(in the rows, 128 means zero)
Each name stands for a flat space through zero: a line, a plane or more. A row that begins with a name and a colon came from that space; any other row is followed by the name of the space it lies nearest, among the names in its block.
ccnm: [156 108 134 135 151 126 139 134 141 130 146 106 111 143 166 135 116 101
 126 149 151 142]
pqgn: [137 189  51  98  87 115 106 180  63 114 109 103 115 145 102 121 127 118
 131 124 161 101]
pqgn: [141 170 119 130 131 117 117 117 118 154 129 146 136 128 116 129 132 143
 113 120 128 104]
bnns: [205 187 106 152 154 150 120 147 169 161 165 125 160 159 151 105 119  69
  95 103 131 159]
ccnm: [151 129 166 163 147 141  98 124 139 121 103 115 120  82 153 142 119 130
 137 170 135 145]
ccnm: [144 131 146 125 139 137 107  86 123 104 129 131 135 153 165 155 131 139
 128 120 133 106]
hzjb: [174 153  89 150 115 128 108 132 116  90 129  89 149 224 166 114 120  63
 139 118 192 156]
gdrf: [149 190 142 148 123 171  75 138 153 150 122 137 162  68 105 118 120 125
 104 131 114 132]
zgqj: [132 142  99 122 114 136 128 139 127 108 129 120 144 154 117 114 147 115
 136  98 113 133]
pqgn: [107 139 133 102 125 160 109 127 169 119 174 145 167 177  73 122 114 108
 113  75 141 127]
ccnm: [120 115 132 133 141 117 129 131 144 127 121 130 125 121 104 121 117 126
 140 124 131 129]
bnns: [182 122 110 147 155  86 165 160  80  94 136  82  66 204 179 165 191 126
 167 159 139 163]
gdrf: [112 173 119 105  79 162  73 114  83  97  99 128 148 103 128 146 138 159
 122 125 123  88]
bnns: [118 115 102  80 123 107 128  89  88 101 130 115 103 136 147 158 158 169
 136 119 113  41]
hzjb: [141 167   4  64  82 140 103 173 106  83 133  69 142 147  95  91 139  82
 135  74 126  60]
gdrf: [151 125  96 112 141 126 137 163 137 122 152  93 108 132 122 125 143 106
 133 127 123 119]
gdrf: [ 97 159 120  89  95 160 100 155 107 126 109 157 143  98  99 128  78 134
 107 107 135 121]
gdrf: [132 119 144 137 115 144 114 114 109  95 118 103 120 122 164 151 164 143
 142 156 119 129]
zgqj: [130 128 147 160 147  93 154 137 141 185 160 128 109 132  98 125 152 134
 119 168 148 145]
pqgn: [155 153  90 129 121 120 137 173 104 120 129 109 117 170 135 121 129  97
 134 125 150 158]
hzjb: [166 151 106 136 135 133 123 120 125 109 122 122 142 156 160 125 141 114
 133 102 112 131]
ccnm: [111 143 152 140 113 132 103  94 113 126 107 144 141 108 123 140 140 163
 128 138 123 110]
ccnm: [121 125  96  97 144 121 132 128 145  88 126 145 144 178  89 118 116 119
 151  47 108 112]
pqgn: [112 108 128  90 133 155 127 128 155 122 141 135 135  96 120 126 109 128
 117 100  97 103]
gdrf: [120 111 115  79 135 133 132 148 120 106 156 112 100 139 118 153 132 134
 131 118 128  97]
zgqj: [161 151  41 104 160  70 156  88 132 113 123 144 145 190 106 100 163 134
 152  22  67  51]
gdrf: [129  95 147 124 157 126 162 133 165 154 175 125 113 127 122 132 144 125
 118 134 111 135]
zgqj: [147 125 143 177 132  98 123 100 102 129  77 121 115 106 174 130 129 140
 147 174 143 136]
ccnm: [155 152  89 110 122 120 124 173 101 138 148  94 101 149 137 132 110  96
 115 153 181 122]
hzjb: [112 117  57  90  86 134 108  92 128  92 121  87 158 120 123  93 145 113
 136  93 110  41]
zgqj: [107 184  77  28 101 169 100 187  95  95 171 121 114 120  48 164 179 170
 118  74  74  59]
ccnm: [122 134  88 102 110 133 129 147 119 108 130 115 133 143 112 116 132 114
 133 101 122 115]
bnns: [139 132 115 136 120 131 143 149 114 121 116 121 124 127 147 122 144 123
 135 129 107 156]
bnns: [ 77  79 174 160 119 135 125 122 170 133 113 132 144  93  88 103 103 119
 141 154 147 165]
ccnm: [147 129 202 230 140 114 128 117 129 155  88 142 128 119 167 129 122 127
 138 201 164 226]
pqgn: [124 106 148 153 130 117 147 120 127 144 113 129 118 100 150 124 135 138
 132 158 117 147]
gdrf: [137 129 156 123 158 137 126 140 142 131 134 145 115 113 126 149 116 139
 125 125 115 139]
gdrf: [147 140 125 155 127 137 111 135 148 132 126 108 141 117 126 110 128 103
 129 142 140 143]
hzjb: [106 141  62  87  86  98 132 147  55  95 100 112 106 156 115 130 138 142
 148 115 143  87]
ccnm: [141 191 112 135  85 161  90 171  86 129  98 114 131  73 132 129 142 136
 117 158 119 141]
gdrf: [193 116  88 169 183  79 144 144 172 127 148  72 110 179 124  99 138  64
 160 132 162 137]
zgqj: [109 118 131  84 145 147 148 138 159 133 163 158 135 125  93 132 128 141
 115  75  79 117]
bnns: [178 178 112 148 136 130 119 134 123 141 127 138 146 166 158 120 108  97
 112 113 150 153]
hzjb: [143 184  87 128 104 123  81 119 100 109 106 114 146 145 109 121 133 125
 134 116 154  88]
bnns: [ 60 111 134  83  97 162 102 117 154 131 133 140 152  55  62 115 112 152
 113 111 102  73]
zgqj: [123 107 146 161 144 137 174 121 199 161 152 171 181 171 113  77 109  85
 115  75 105 205]
hzjb: [158 143  85 122 132 119 125 115 121  92 125 108 136 172 142 124 158 118
 147  90 111 103]
bnns: [180 140 135 156 182  97 168 158 139 160 165 123  92 157 132 144 173 129
 132 142 111 164]
bnns: [ 96 137 143 123 122 130 129 155 129 147 125 151 123  95  72 128 127 152
 126 130 115 140]
gdrf: [167 105 159 193 177 107 161 148 162 146 109 133 115 129 160 113 110  97
 146 150 129 213]
bnns: [109 121 101 159  95  94 148 103  95 122  75 127 137 117 134  99 165 149
 155 132  99 127]
pqgn: [174 163  68  88 116 139  92 131  88  74 128  93 130 199 179 143 101  87
 127  99 179  89]
hzjb: [138 148 115 114 102 154 121 138 101 114 120 133 142 151 169 130 104 109
 112 117 142 148]
zgqj: [128 136 126 132 121 133 142 153 116 121 134 121 117 125 116 136 178 146
 139 132  92 149]
zgqj: [105 121  54  48  92 186 107 158 162  55 161  99 177 183  81  94 109  66
 131  26 117 100]
zgqj: [145 171 162 169 124 105 102 119  80 171 104 135 102  97 152 156 123 159
 112 207 179 130]
bnns: [ 98 187 100 140  75 131 101 168  93 129  87 144 153 119  60 100 126 133
 134 119 140 153]
zgqj: [158 136 119 132 149 109 165 112 141 160 176 146 139 210 153 123 129 103
 104 101 144 144]
pqgn: [106 143  81  94  92 133 103 172 108 113 129  98 123 128  81 115 105 105
 129 130 172 103]
hzjb: [108 115 181 170 157 105 124 112 166 181 123 144 117  51  78 124 132 162
 128 175 122 123]
pqgn: [133 168 115 141 117  98 122 122  75 129  91 137 112 116 122 142 169 176
 143 139 108 108]
hzjb: [196 183  80 138 137 126 125 176 100  98 127 108 125 212 158 130 132  82
 139 102 152 174]
ccnm: [139 150  68 103 125 119 110 179 118  94 117 103 121 157  87 113 102  92
 149  96 157 119]
pqgn: [121 190  86 121  85 110 111 137  65 139 100 136 130 124 105 125 149 157
 123 129 131  98]
hzjb: [110 118 123  88  94 182 110 121 140 109 152 122 162 139 149 122  98  98
 100 106 141 119]
pqgn: [139 136 116 159 119  94 137 148  84 131  94 108  97 119 141 129 149 137
 149 174 143 146]
[ 93  75 122  94 114 125 189 161 113 136 146 131 100 130 143 127 126 128
 123 132 111 154]
gdrf
[138 161  91  96 124 137 111 170 115 119 121 125 122 116 105 126 105 117
 125 105 129 112]
gdrf
[119  89 177 144 169 119 128 101 168 139 130 133 112  80 116 141 129 153
 138 150 111 113]
pqgn
[129 150  86 122 129 119 132 121 159 135 136 146 170 165  81  86 119 102
 126  60 117 115]
zgqj
[166 145  98 108 133 141 121 136 126 112 154 100 126 154 155 136 145 107
 121 115 125 108]
bnns
[109  87 135  93 129 125 155 132 105 104 143 120  94 143 149 159 146 149
 137 132 115 120]
gdrf
[139 122 134 165 130 125 126 142 133 115 105 115 129 135 136 115 121 105
 148 144 145 174]
ccnm
[113 105 147 143  88 160 130 143 100 102 100 108 123 100 178 134 141 128
 136 170 120 177]
gdrf
[126 166  79 113  94 145  97 162 104  84  95 114 145 130  97 112 132 117
 148  95 119 124]
ccnm
[110  93  91  67 100 148 121 103 123  99 161  80 124 119 148 134 151 127
 120 125 118  43]
ccnm
[117  92  92 134 129  61 177  97 105 125 117 130 118 201 139 108 131 121
 152 111 152 117]
gdrf
[181 124 168 210 204  66 162 153 145 161 124 120  74 129 125 143 166 139
 163 184 129 190]
pqgn
[109  62 148 104 148 139 155  95 171 103 171 120 131 160 135 137 149 127
 136 101 101 115]
hzjb
[134 192  48  74  98 153  68 155 127 100 143  93 153 125  56 111 138 110
 123  80 129  47]
hzjb
[162 180 119 144 125 144  91 110 141 144 123 147 174 159 146 108  71  86
  99 105 176 135]
bnns
[143 167 136 178 126  89 137 113  94 171 104 148 122 122 134 128 160 160
 126 162 128 141]
pqgn
[144 147 138 160 130 115 115 111 128 138 139 125 140 180 131 127 126 110
 124 143 181 145]
pqgn
[160 131 112 129 136 138 143 171 132 133 141 108 115 132 154 122 121  93
 122 136 130 163]
ccnm
[165 196 111 132 123 154  98 171 105 111 101 138 137 124 131 135 122 122
 128 108 114 158]
ccnm
[140 137 132 179 105 101 127 113  88 127 105 110 125 171 165 126 142 119
 140 176 182 162]
pqgn
[118 118 165 144 120 141 145  96 130 150 140 142 135 102 153 139 173 164
 114 148  84 135]
gdrf
[ 64 139 121  87  66 177  85 123 120 115  93 155 173  67  93 107  75 137
 108 101 122  99]
bnns
[107 133 109  83  97 165  93 114 133  91 148 121 162 171 117 127 100 103
 115  88 160  96]
pqgn
[114 116 106 105 117 144 123 167 144 105 164  78 114 117  74 128 181 124
 144 134 110 110]
bnns
[136 122 123 155 122 115 111 103 119 110  80 118 136 114 157 114 108 118
 146 141 145 124]
zgqj
[139  65 189 166 197 100 171 106 189 161 148 147 110 132 145 130 104 118
 133 145 133 168]
ccnm
[139 133 162 144 167 112 148 117 144 157 137 173 126 148 128 140 113 141
 119 114 123 153]
ccnm
[112 111 139 114 142 136 151 134 160 158 151 140 124  74 100 123 151 151
 117 121  68 115]
bnns
[109 177  96  97  82 141  80 129  87 114 110 128 144 123  99 130 113 139
 117 119 156  81]
hzjb

Rows lie near named flat spaces through zero. A row that begins with a name and a colon came from that space; any other row is followed by the name of its block's space that it lies nearest.
bdjh: [137 124 112 142 157 112 113 111 157 128 104  98 135 126 127 120 135 138
 108 139 125 114]
mtpb: [144 141 116 145 140 133 177 147 118 137 137 143  75 152  89 128 117 149
 119 130 110 116]
rhpr: [130 118 109 130 154 113 100 139 131 157 128  95 120 128 140 120 143 143
 102 125 136 131]
hftz: [122 151 148 133 124 151 129 122 128 120 117 157 112 111  90 115 142 132
 143 135 100 118]
rhpr: [112 129 149 119 126 119  88 104 153 145 122 106 108  72 120 146 116 138
 104 167 110  95]
rhpr: [128 151 139 101 111 119 135 109 118 113 128 138 122 111 111 151  95 125
 143 164 125 130]
rhpr: [114 130 131 114 125 123 105 113 127 143 123 108 129 112 126 134 121 124
 122 153 131 127]
rhpr: [ 79  91 127 115 105 124  84 105 128 162 139  86 151 117 168 149 102  89
  99 156 138 116]
hftz: [127  85 133 120 150  80 108  68 148 144 113  74 167  94 128 115 143  96
 114 189 123 171]
hftz: [114  97 130 128  97 124 124 144 107 128 160 149 141 137 163 132 122  96
 119 109 124 134]
mtpb: [115  70 121 153 127 124 142 124 132 138 143 117 156 153 159 114 141  89
 111 112 125 143]
mtpb: [117 138 132 121 145 129  80 115 147 110 110 130 146 102 139 123 142 129
 128 129 112 116]
bdjh: [124 150 128 109  73 140 140 195  70 140 184 181  69 142 139 161  87 142
 122  97 131 106]
hftz: [159 156 162 133  89 139 145 127 149 113 111 130 135 101 115 138 125 161
 155 115 167 108]
mtpb: [116 126 153 157  88 127 109  76 161 107  96 135 147  94 101 121 120  99
 111 165  93  73]
mtpb: [136 137 114 127 132 138 157 166  98 138 150 148  97 159 122 128 127 141
 133 104 132 140]
bdjh: [130  96 115 140 134 130 161 116 145 116 124 104 173 165 163 133 120 109
 137 110 160 143]
rhpr: [151 127 131 127 103 104 114 134 103 118 127 148 159 125 128  95 162 112
 141 116 137 166]
hftz: [147 178 173 125  88 162 131 129 141 101 104 155 135  93 102 130 138 160
 174 110 153 109]
bdjh: [ 99 132 150 131 114 159 118 113 148 122 123 136 124 108 126 144 113 122
 129 135 111  90]
hftz: [137 147 126 136 134 141 137 136 129 129 116 131 117 136 109 120 136 146
 135 120 132 121]
bdjh: [149 145 105 120 150  82  93  78 134 130  75  80 169 120  98  94 151 121
 126 182 140 158]
hftz: [121 184 132 117 179 149 116 103 143 121  90 132  92 104  61 118 140 158
 144 168  87 117]
rhpr: [142 141 117 100 134 114 148 117 126 114 124 107 145 140 141 155  96 137
 149 142 166 149]
hftz: [112  95 106 133 138 117 133 139 120 136 154 128 119 152 156 138 111 107
  99 124 110 124]
mtpb: [114  97 149 181  84 168 136 167 119 124 152 192 124 143 135  94 166 101
 117  62  93  98]
bdjh: [109 103 131 139 116 158 143 188 119 129 183 171  90 145 176 156 109 133
 111  65 113  95]
mtpb: [128 145 127 124  93 146 137 165  90 131 146 161 118 151 129 126 126 129
 142  97 142 130]
rhpr: [135 124 202 144  77 126  78  85 170 109 101 145 164  30 108 104 173 119
 139 143 109 108]
hftz: [128  86 195 123  69 105 115  70 158 110 127 122 190  52 145 133 134  86
 145 161 136 146]
hftz: [144 133 146 137 115 143 139 122 155 114 110 117 156 121 137 130 136 144
 151 106 164 122]
bdjh: [164 129 118 125 191  66  98 120 130 142 121 120  93  85  86  90 177 151
 100 168  77 166]
mtpb: [121  99  52 118 178 104 162 146  88 148 150  98 131 221 159 130 104 103
 109 127 142 176]
rhpr: [124  93 126 125  96 108 115 125 120 125 142 120 173 134 175 131 123  94
 122 117 152 143]
bdjh: [ 96 105 126 139 113 151 130  87 162 109 106  99 185 148 164 148  97  92
 132 132 150  99]
mtpb: [136  98 131  75 153  66 153  62 134 144 132  54 154  99 135 166  86 110
 136 220 159 199]
rhpr: [165 158 128 113 159 113 149 123 154 110 113 110 113 112 118 151 111 177
 142 138 148 128]
bdjh: [143 155 143 127 116 145 163  97 139 124  92 105 152 132  92 124 128 137
 169 148 168 143]
bdjh: [128 108 117 142 140 149 127 171 120 130 144 141 143 159 166 109 163 130
 134  61 144 146]
mtpb: [142 169 118 118 133 135 155 158  99 129 138 157  75 143  92 135 113 158
 136 128 117 124]
[144 169 101  93 135 116 180 140  85 105 143 155  98 168 106 156  77 136
 152 149 128 151]
rhpr
[112 159 145 105 136 141 105  94 139 143  99  98 127  95  95 133 126 140
 145 173 136 129]
rhpr
[117 157 142 126 123 145  95 133 129 135 119 142 101  99 103 124 137 146
 124 134 108  99]
bdjh
[132 145 160 136 105 169 156 133 181  83 127 145 127 111 158 183  82 163
 148  90 150  60]
hftz
[135 144 154 109 101 109 114  75 154 124  98  90 152  80 112 149 103 131
 138 184 153 118]
mtpb
[110  86  78 142 115 122 124 127 115 145 123  80 193 204 187 120 118  83
 111 105 182 140]
mtpb
[146 130 121 146 145 138 140 145 129 124 118 134 136 148 122 100 164 140
 140  95 137 144]
rhpr
[124 157 110 109 159 144 150 124 122 134 115 108 116 153 110 140 111 146
 148 143 146 141]
rhpr
[133 100 108 135 155  96 123 107 122 157 118  90 142 138 116  97 156 109
 110 156 126 168]
hftz
[156 140 162 112  99  97 115  91 137 132 105 103 152  73 102 122 140 135
 146 170 155 152]
hftz
[ 77 101  84 120 164 162 160 130 136 157 143  71 122 197 177 180  63 119
 111 126 159 108]
rhpr
[139 162 127 120 150 126 121 114 131 134 102 116 113 114  86 116 140 151
 137 155 124 134]
hftz
[138 136 156 136  89 146 129 137 137 135 122 124 135 110 128 129 137 145
 142 108 163 113]
mtpb
[127 145 136 118 120 111 123  98 135 128 117 120 108  99  97 143 101 130
 118 180 109 108]
bdjh
[130 169 132 139 117 179 129 219  82 119 162 224  68 150 114 107 161 160
 143  44  96 111]
mtpb
[119 139 116 110 120  85  83 102 120 131 125 121 111  99 114 140  97 115
  92 187  94 104]
bdjh
[154  85 150 161  63 113 160 137 124 139 145 130 153 130 142 114 141 108
 122 103 159 134]
hftz
[ 91 134 141  97 148 114  50  83 161 182 107  48 107  56 121 158 108 148
  91 204 130  96]
rhpr
[143 151 112 125 174 108 125 103 136 148  96  92 106 120  77 110 143 151
 121 175 118 142]
hftz
[123 132 123  93 182 100  93  73 163 124  97  68 156  93 135 143 120 135
 132 184 136 151]
hftz

Rows lie near named flat spaces through zero. A row that begins with a name and a colon came from that space; any other row is followed by the name of its block's space that it lies nearest.
ppzb: [148 107 115 133 145 174 143 149 170 133 125 148 136 147 157 135 132 118
 133 108 105 137]
mdfm: [133 114 150 130 112 133 131 146 136 133 138 127 127 134 104 117 116 150
 117 133 118 138]
lglb: [129 103 138 113 143 159 124 181 160 120 106 109 106 132  72 118 147 120
  80 109 140 128]
mdfm: [108 126 145 117 128 120 130 116 116 114 125 121 129 115 131 113 141 114
 120 129 153 145]
ppzb: [160 127 104 123 140 174 138 111 134 121 147 109 148 136 164 168 163 144
 158 127 155 113]
mdfm: [130 109 136 135 104 122 114 131 132 149 159 141 167 156 126 143 107 150
 147 159  98 163]
lglb: [144 103 153 146  77 101 118 122 129 138 172 134 147 152 125 117  77 192
 155 176  96 141]
mdfm: [111 112 113 123 118 107 116 113 109 131 113 149 150 121 147 127 114 122
 120 137 114 117]
chmf: [102 111 190 145  99 117 159 139 155 137 134 160  95 116 114  84 100 114
 107 120  95 200]
mdfm: [120 150 162 114 129 124 108 101 113 139 153 131 108 107 110 164 141 145
 158 177 170 148]
ppzb: [102 127 156 125 150  77 137 144 143 115 150 106 140 152 136 126 120 160
 116 152 124 141]
chmf: [130 182 128 130 152 104 122 139 120 127 126  85  91 126  89 141 145 120
 133 122 158 108]
ppzb: [119 156 190 143 118  97 137 114 145 130 145 122  78 123 158 104 113 113
 177 143 159 166]
lglb: [152 110  94 136 138 150 114 166 176 127 114 104 118 161 113 141 138 103
 130 111 121 124]
chmf: [160 128 126 122 131 170 143 138 135 143 146 101 138 135 140 186 158 166
 140 129 157  98]
ppzb: [129 102 133 109 150 159 123 121 152 118 133 138 127 123 150 157 152 136
 135 151 154 135]
mdfm: [144 152 167 126 126 134 124 125 129 144 145 120 102 123 144 145 127 149
 170 150 169 117]
mdfm: [170 130 184 148  78 154 135 102 140 134 159 122  91 125 176 102 109 145
 209 144 174 142]
chmf: [107 152 170 120 116  91  82 125  93 145 156 140 149 139  91 104  98 140
 158 179 133 166]
ppzb: [104 139 129 133 147 101 149 127 137 114 120 130 108 119 121 116 129 113
 102 115 110 143]
ppzb: [142  99 107 102 131 179 125  95  99  93 133 154 130  84  72 127 145 184
  85 147 129 102]
ppzb: [ 98 125 141 118 135  80 118 127 115 101 124 128 104 108  69  99 111 156
  81 153 118 123]
lglb: [130 101 124 113 120 144  89 110 117 136 140 182 144 118 100 140 106 161
 133 182 106 135]
chmf: [130 147  95 148 123  85 106 111 111 116 142 150 122 132  66 101  85 150
 122 151  62 131]
lglb: [108  89 108 130 111 112 115 114 138 144 112 175 141 123 150 151 107 114
 120 147  88 139]
chmf: [153 151 127 116 130 161 117 127 104 149 140 123 126 115  97 173 145 162
 138 142 153  96]
ppzb: [100 128 154 151  97  40 113 165 135 158 123 113 146 173 151 101  72 110
 139 134  95 141]
lglb: [122 120 126 138 116 102 153 135 122 140 140 126 162 144 151 140 110 160
 112 124  92 116]
ppzb: [153  76  87 144  83 135 113 109 128 138 148 159 193 160 163 135  91 155
 153 151  69 131]
lglb: [ 98 157 177 100 138 139 154 116  79 143 116 128 141  89 165 132 161 116
 116 107 189 119]
mdfm: [149 129 131 124 122 159 119 121 125 138 136 144 119 118 117 142 128 147
 144 142 135 119]
ppzb: [109  97 119 118 153 138 109 142 162 121 108 175 111 122  96 122 120 108
  98 141  93 155]
chmf: [135 110  80 129 144 135 122 119 149 125 117 137 144 141 170 161 136 112
 141 128 114 113]
chmf: [127  78  89 118 119 137 129 124 126 120  87 166 120  96 125 136 114 147
  72 123  97  67]
chmf: [125 117 136 106 127 150 116 116  83 122 121 171 160 106 123  88 109 158
 109 135 121 102]
chmf: [115 111 150 136 116  90 110 116 159 113 156 105 126 155 145 124 123 119
 167 169 142 186]
lglb: [113 149 155 120 143 144 155 138 128 179 115 168 109  98 147 188 137 127
 115 119 126 117]
lglb: [ 98 114 104  99 160 135 124 128 108 107 108 133 161 115 110 129 157 115
  76 119 130 126]
mdfm: [115 111 113 114 116 132 121 100  97 109  99 136 135  99 146 104 138 103
 113 115 151 110]
lglb: [179 145  95 150 119 141 116 124 127 130 143 119 144 161 159 113 103 143
 185 123 115  93]
mdfm: [115 127 155 130 117 130 145 133 134 136 135 113 129 129 131 133 145 109
 125 117 143 167]
ppzb: [130 127  93 128 107 113 115 116  96 134 117 107 154 128 132 149 134 124
 126 123 135  95]
lglb: [138 165 142 131 121 128 133  99 100 131 125 119 115 111 176 115 133 112
 173 116 173 107]
ppzb: [103 153 130 129 137 113 161 149 109 140  99 114 131 116 130 122 143  95
  85  74 125 116]
lglb: [ 77  82 162 103 131 136 141 162 127 121 120 144 170 126  88  95 140 116
  48 115 108 190]
chmf: [127 153  84 151 116  89 111 149 123 163 124 106 155 166 112 161 119  93
 138 115  88 132]
mdfm: [129 138 147 127 152 112 123 124 134 133 137 162 138 141 190 114  93 153
 164 151 119 108]
mdfm: [148 112  84 152 110 112 136 138 136 114 106 106 151 160 181  88 105 106
 136  86 103  91]
chmf: [134  76 116 128  80 143 126 121 133 126 122  98 155 137 156 142 149 107
 131 120 153 140]
mdfm: [144 126  60 140 126 131 125 120 126  98 107  96 126 132 104 118 147  96
 111  93 117 109]
lglb: [122 109 103 126 138 112 120 141 157  95  92  90  80 120 102 124 148  98
  96 113 150 107]
chmf: [167 118 143 110 100 184 108 107  92 144 178 130 175 130 114 161 138 199
 165 173 157 123]
[104 114 150 123 117 119 136 123 113 136 146 148 169 131 131 122 120 140
 114 140 106 167]
lglb
[169 151 145 101 161 203 112 142 119 158 139 158 127 118 131 166 137 178
 160 147 162  76]
mdfm
[110  74  83 134 102 110 120 133 122 108 118 138 185 149 102  92 109 118
  78 118  61 153]
mdfm
[ 86 148 131 153 105  36 140 125 105 144 136 119 163 152 145 113  94 110
 122 124  79 159]
ppzb
[123  78 159 105 109 135  84 136 141 153 175 151 155 141  69 191 120 200
 128 222 120 169]
lglb
[121 150 117 133 150 129 131 116 140 140 151 128 146 145 144 168 150 105
 158 136 122 175]
mdfm
[162 143 123 129 155 170 130 178 161 119 109  97  78 135  79 113 144 122
 113  92 146  95]
lglb
[137 133 161  93 163 184 121 142 124 133 156 121 153 131 116 161 167 165
 136 152 178 136]
ppzb
[129 108 134 147 122 106 177 115 164  95 110 115  78 112 189 104 121 127
 117 101 131 102]
ppzb
[131 109 166 126 110 144 119 160 159 122 125  79 110 147 119 106 150  91
 140 117 182 166]
lglb
[123 124 118 138 125 105 139 129 141 155 152 131 153 148 146 192 124 154
 134 151  95 137]
lglb
[ 76 103 107 126 121  77 140 173 123 155  96 116 176 146 111 154 130  98
  49  98  79 135]
mdfm
[115 125 109 119 142 133 137 120  94 109 110 168 154 109 116  77 111 135
  83 106  88 110]
lglb
[117 118 181 118 119 118 145 144 122 109 138  87 143 138 148  84 135 143
 120 120 172 136]
chmf
[106 156 158 107 154 127 113 126 121 143 162 116 126 121  70 188 166 142
 130 172 159 176]
mdfm
[132 149 164 152  86  89 138  86 114 156 168 146 122 124 172 147  92 160
 187 167 119 145]
lglb
[138  83 173 109  61 130  73  85  80 164 174 183 188 125 158 147  78 211
 189 230 140 127]
lglb
